Below are the code and all the weights of a small trained network. Each question names an input and a target symbol and asks about switching units off, where a switched-off unit gives its printed mean instead of its output.

import numpy as np


def w(rows, s, z=0):
    codes = np.array(rows[::2]) - 128.0
    scale = np.full(codes.shape[1], s)
    scale[-1] = z or s
    return codes * scale


def f(y):
    return y / 2 * (1 + np.tanh(0.7978845608 * (y + 0.044715 * y**3)))


def softmax(a):
    e = np.exp(a - a.max(-1, keepdims=True))
    return e / e.sum(-1, keepdims=True)


def log_softmax(a):
    a = a - a.max(-1, keepdims=True)
    return a - np.log(np.exp(a).sum(-1, keepdims=True))


def net(x, mask):
    ids = ['βδθστω'.index(c) for c in x.split()]
    T = len(ids)
    res = E[ids] + P[:T]
    u = 0
    for l in range(2):
        q, k, v = (res @ M[l].T for M in (Q, K, V))
        z = softmax(np.where(np.tri(T) > 0, q @ k.T / 3**0.5, -1e9)) @ v
        res = res + np.where(mask[u], z, O[l][:, -1]) @ O[l][:, :-1]
        u += 1
        y = f(res @ A[l][:, :-1].T + A[l][:, -1])
        res = res + np.where(mask[u : u + 8], y, B[l][:, -1]) @ B[l][:, :-1]
        u += 8
    return log_softmax(res[-1] @ U[:, :-1].T + U[:, -1])


Q, K, V, O, A, B = {}, {}, {}, {}, {}, {}
E = w([
[129,179,192,152,115,73,144],'β',
[127,137,110,194,88,194,160],'δ',
[76,57,162,182,205,178,112],'θ',
[134,58,99,82,205,145,207],'σ',
[252,101,55,99,116,251,168],'τ',
[91,118,51,122,61,125,246],'ω',
],0.019)
P = w([
[128,129,6,132,172,64,89],'0',
[67,185,81,123,190,126,137],'1',
[109,170,77,115,187,131,105],'2',
[113,165,104,110,162,157,103],'3',
[130,160,118,115,153,157,118],'4',
[133,150,124,117,146,154,128],'5',
[137,144,133,120,140,151,137],'6',
[142,129,134,127,136,148,145],'7',
[140,120,138,134,130,146,153],'8',
[142,111,141,136,125,149,159],'9',
[138,104,147,142,122,145,168],'10',
[142,94,147,146,119,138,175],'11',
[136,87,152,153,117,138,179],'12',
],0.022)
Q[0] = w([
[140,150,90,143,254,167,247],'L0H0',
[40,55,54,52,171,214,115],'L0H0',
[145,133,76,129,230,59,102],'L0H0',
],0.0082)
K[0] = w([
[130,147,254,59,68,94,122],'L0H0',
[121,245,69,123,182,116,59],'L0H0',
[89,148,131,10,122,146,126],'L0H0',
],0.0094)
V[0] = w([
[151,72,184,177,241,236,151],'L0H0',
[181,145,220,143,113,3,54],'L0H0',
[163,38,133,22,246,67,133],'L0H0',
],0.0055)
O[0] = w([
[108,83,163,22,167,175,29,115],'L0H0',
[129,220,169,227,198,142,94,161],'L0H0',
[150,120,137,84,254,129,190,2],'L0H0',
],0.0086,0.0021)
A[0] = w([
[236,124,152,186,167,24,61,59],'L0N0',
[118,103,77,110,116,173,30,77],'L0N1',
[142,80,222,175,119,121,146,143],'L0N2',
[166,71,215,82,162,156,37,30],'L0N3',
[71,80,132,100,61,140,184,90],'L0N4',
[136,31,129,104,91,25,110,72],'L0N5',
[80,181,254,183,150,116,36,54],'L0N6',
[126,124,3,197,219,116,67,2],'L0N7',
],0.0073,0.0062)
B[0] = w([
[69,131,12,112,102,176,136,149],'L0N0',
[123,77,93,161,107,228,155,120],'L0N1',
[143,199,88,108,144,146,141,253],'L0N2',
[106,136,161,185,94,126,117,136],'L0N3',
[153,130,199,128,110,117,69,178],'L0N4',
[106,96,186,73,117,145,137,135],'L0N5',
[122,104,121,185,86,254,114,244],'L0N6',
[93,154,150,115,128,188,79,207],'L0N7',
],0.0095,0.0036)
Q[1] = w([
[192,156,150,89,130,134,161],'L1H0',
[139,158,124,124,82,140,151],'L1H0',
[97,162,246,128,142,139,184],'L1H0',
],0.012)
K[1] = w([
[223,114,169,94,120,156,174],'L1H0',
[158,141,139,139,48,117,154],'L1H0',
[136,107,254,154,136,151,150],'L1H0',
],0.0099)
V[1] = w([
[79,46,102,119,254,74,96],'L1H0',
[74,112,157,150,130,246,48],'L1H0',
[140,232,86,188,211,70,113],'L1H0',
],0.0053)
O[1] = w([
[125,132,173,194,74,133,203,4],'L1H0',
[155,94,135,183,141,2,154,230],'L1H0',
[149,86,230,43,81,111,103,207],'L1H0',
],0.0077,0.0044)
A[1] = w([
[155,146,116,106,140,177,189,1],'L1N0',
[108,152,150,190,89,137,150,28],'L1N1',
[56,157,104,126,144,5,168,159],'L1N2',
[125,84,209,63,98,37,54,132],'L1N3',
[98,147,99,156,53,146,76,132],'L1N4',
[170,124,103,77,38,37,183,54],'L1N5',
[104,148,93,190,171,95,160,11],'L1N6',
[63,128,74,133,127,128,146,76],'L1N7',
],0.013,0.0068)
B[1] = w([
[109,125,141,145,80,34,50,166],'L1N0',
[171,119,35,29,185,77,114,169],'L1N1',
[90,125,59,122,188,181,64,203],'L1N2',
[159,1,180,141,69,144,140,201],'L1N3',
[141,122,197,96,148,97,194,255],'L1N4',
[3,105,24,155,93,90,138,147],'L1N5',
[151,125,165,97,40,90,131,166],'L1N6',
[203,117,247,132,99,174,102,161],'L1N7',
],0.0088,0.0057)
U = w([
[97,201,83,147,137,159,115,253],'β',
[160,161,161,153,2,129,211,238],'δ',
[82,68,127,211,104,225,122,22],'θ',
[145,65,91,17,155,155,195,46],'σ',
[163,93,72,82,69,177,82,38],'τ',
[70,109,70,108,37,159,168,51],'ω',
],0.0065,0.006)

Each question gives the input, a string of symbols that net reads in full, and the target symbol t.
The units are the heads (3 rows each of Q, K, V and O) and the neurons (one row each of A and B). Each row of codes is followed by its name. A weight is (code - 128) times the scale printed after its matrix; where a second scale follows, it is the last column's (O, A, B and U).
mask holds one flag per unit, layer by layer, with each layer's heads first. A switched-off unit (its flag False) gives its mean, the last column of its rows in O or B, instead of its output. The means were averaged over made-up inputs and are rounded, as every weight is.
A unit's drop is (log p(t) with every unit on - log p(t) with that unit switched off) / (log p(t) with every unit on - log p(t) with every unit switched off).
The circuit of an input: a set's keep is (log p(t) with only the set's units on - log p(t) with every unit switched off) / (log p(t) with every unit on - log p(t) with every unit switched off). Starting from the 12 units with the biggest drops (on a tie, the unit counted first), units are removed one at a time, each time the one whose removal leaves the highest keep (on an exact tie, the one counted first), for as long as the keep stays at least 0.8.
units of the circuit, in order: the units of the circuit, biggest drop first
unit that matters most: the unit with the biggest drop
top k neurons: the k neurons with the biggest drops, biggest first
k most important neurons of layer l: the k neurons of layer l with the biggest drops, biggest first
drop when u is switched off: that unit's drop, to one decimal
input δ δ β ω β δ δ β β δ δ δ ω, target β: units of the circuit, in order	L0H0, L1H0, L1N2
input σ τ θ, target θ: units of the circuit, in order	L0H0, L1H0, L0N1, L1N7
input τ δ δ σ δ δ β τ β β β β ω, target β: units of the circuit, in order	L0H0, L0N6, L1N2, L1H0
input τ δ β δ β τ, target δ: 3 most important neurons of layer 1	L1N6, L1N2, L1N0
input β σ τ ω β θ β β β β β δ, target β: unit that matters most	L1N3
input τ β β β σ, target β: top 2 neurons	L1N3, L1N4
input δ ω σ δ β θ β σ θ σ β θ, target δ: units of the circuit, in order	L1H0, L1N6
input β β θ, target θ: 2 most important neurons of layer 0	L0N0, L0N7
input β β ω, target ω: top 3 neurons	L0N0, L1N5, L0N7
input δ δ ω β ω β, target ω: units of the circuit, in order	L0H0, L1N5
input ω ω ω, target ω: units of the circuit, in order	L1N5, L0H0
input τ σ β τ, target δ: top 2 neurons	L1N6, L0N1
input β δ β, target δ: top 2 neurons	L0N6, L1N3
input β θ β, target θ: unit that matters most	L1H0
input β β β, target δ: 2 most important neurons of layer 1	L1N2, L1N3
input β ω β, target ω: top 2 neurons	L1N5, L0N7
input δ σ β δ β τ β β β θ, target β: 2 most important neurons of layer 1	L1N1, L1N3
input τ τ β β β δ σ, target β: 2 most important neurons of layer 0	L0N6, L0N1
input θ σ β θ β, target θ: 2 most important neurons of layer 1	L1N3, L1N2
input β β θ β β θ β δ δ τ, target β: unit that matters most	L1H0
input ω θ δ β τ, target β: top 2 neurons	L0N5, L1N3
input β δ σ δ, target δ: drop when L1N2 is switched off	0.2
input β σ β, target σ: drop when L1N2 is switched off	0.1
input σ σ β β τ β θ δ θ, target δ: drop when L1N2 is switched off	0.3
input σ δ δ, target δ: drop when L0H0 is switched off	0.3
